Here is a tiny trained network, its code and every weight. The questions are about switching its units off for an input and a class, where a switched-off unit gives its printed mean instead of its output.

import numpy as np


def w(rows, s, z=0):
    codes = np.array(rows[::2]) - 128.0
    scale = np.full(codes.shape[1], s)
    scale[-1] = z or s
    return codes * scale


def norm(h):
    return h / np.sqrt((h * h).mean(-1, keepdims=True) + 1e-5)


def f(y):
    return np.maximum(y, 0)


def log_softmax(a):
    a = a - a.max(-1, keepdims=True)
    return a - np.log(np.exp(a).sum(-1, keepdims=True))


def net(x, mask):
    res = np.array(x, float).reshape(1, 3) / 4 @ E
    u = 0
    for l in range(2):
        y = f(norm(res) @ A[l][:, :-1].T + A[l][:, -1])
        res = res + np.where(mask[u : u + 8], y, B[l][:, -1]) @ B[l][:, :-1]
        u += 8
    return log_softmax(norm(res)[-1] @ U[:, :-1].T + U[:, -1])


A, B = {}, {}
E = w([
[168,163,2,99,123],'x0',
[44,44,140,181,74],'x1',
[130,114,92,142,185],'x2',
],0.0046)
A[0] = w([
[199,113,57,116,138,98],'0.n0',
[74,156,95,164,87,98],'0.n1',
[120,128,207,132,173,252],'0.n2',
[125,122,62,93,95,11],'0.n3',
[192,101,39,151,86,175],'0.n4',
[140,224,254,80,121,167],'0.n5',
[164,198,158,127,164,254],'0.n6',
[170,113,104,83,45,165],'0.n7',
],0.0061,0.0023)
B[0] = w([
[65,138,164,134,124,203],'0.n0',
[152,63,123,102,174,166],'0.n1',
[156,107,186,192,225,243],'0.n2',
[103,140,197,145,137,163],'0.n3',
[102,151,123,93,88,225],'0.n4',
[145,90,94,126,216,253],'0.n5',
[253,149,205,73,216,237],'0.n6',
[82,158,96,146,163,186],'0.n7',
],0.0053,0.0044)
A[1] = w([
[98,76,36,98,24,41],'1.n0',
[194,169,37,101,120,113],'1.n1',
[69,38,188,253,92,24],'1.n2',
[127,108,76,166,161,172],'1.n3',
[226,157,74,58,122,77],'1.n4',
[33,144,145,122,138,117],'1.n5',
[87,175,136,59,135,65],'1.n6',
[98,87,18,127,45,2],'1.n7',
],0.0063,0.0027)
B[1] = w([
[96,67,73,55,148,199],'1.n0',
[96,156,166,100,59,194],'1.n1',
[56,212,130,195,96,254],'1.n2',
[140,137,182,95,49,178],'1.n3',
[60,187,119,134,3,207],'1.n4',
[147,76,113,145,123,191],'1.n5',
[167,186,131,127,110,164],'1.n6',
[112,16,38,83,129,192],'1.n7',
],0.0059,0.0041)
U = w([
[226,141,181,127,229,201],'0',
[159,240,98,51,71,207],'1',
[193,89,98,134,100,6],'2',
[186,111,109,138,94,35],'3',
[158,107,85,130,122,1],'4',
[175,110,81,143,113,12],'5',
[69,111,161,220,115,223],'6',
[64,43,8,82,66,170],'7',
],0.013,0.0053)

Each question gives the input, the list of numbers given to net, and the class t.
The units are the neurons (one row each of A and B). Each row of codes is followed by its name. A weight is (code - 128) times the scale printed after its matrix; where a second scale follows, it is the last column's (A, B and U).
mask holds one flag per neuron, layer by layer. A switched-off neuron (its flag False) gives its mean, the last column of its row in B, instead of its output. The means were averaged over made-up inputs and are rounded, as every weight is.
A unit's drop is (log p(t) with every unit on - log p(t) with that unit switched off) / (log p(t) with every unit on - log p(t) with every unit switched off).
The circuit of an input: a set's keep is (log p(t) with only the set's units on - log p(t) with every unit switched off) / (log p(t) with every unit on - log p(t) with every unit switched off). Starting from the 12 units with the biggest drops (on a tie, the unit counted first), units are removed one at a time, each time the one whose removal leaves the highest keep (on an exact tie, the one counted first), for as long as the keep stays at least 0.8.
circuit, biggest first: the units of the circuit, biggest drop first
most important unit: the unit with the biggest drop
top k neurons: the k neurons with the biggest drops, biggest first
k most important neurons of layer l: the k neurons of layer l with the biggest drops, biggest first
drop of u: that unit's drop, to one decimal
input [1,6,-5], class 7: circuit, biggest first -> 0.n6, 0.n2, 1.n0
input [-8,-2,-6], class 0: most important unit -> 0.n5
input [-7,-1,-7], class 0: circuit, biggest first -> 0.n5, 1.n4
input [7,1,-4], class 7: circuit, biggest first -> 0.n6, 1.n7
input [0,-5,-7], class 0: 2 most important neurons of layer 0 -> 0.n5, 0.n6
input [2,-8,5], class 1: top 3 neurons -> 1.n4, 0.n2, 1.n1
input [1,-3,8], class 1: circuit, biggest first -> 0.n2, 1.n4
input [2,-5,5], class 1: top 2 neurons -> 1.n4, 0.n2
input [1,-4,4], class 1: 2 most important neurons of layer 0 -> 0.n2, 0.n5
input [-8,-1,-7], class 0: drop of 1.n4 -> 0.1
input [5,-2,7], class 1: drop of 0.n4 -> 0.0
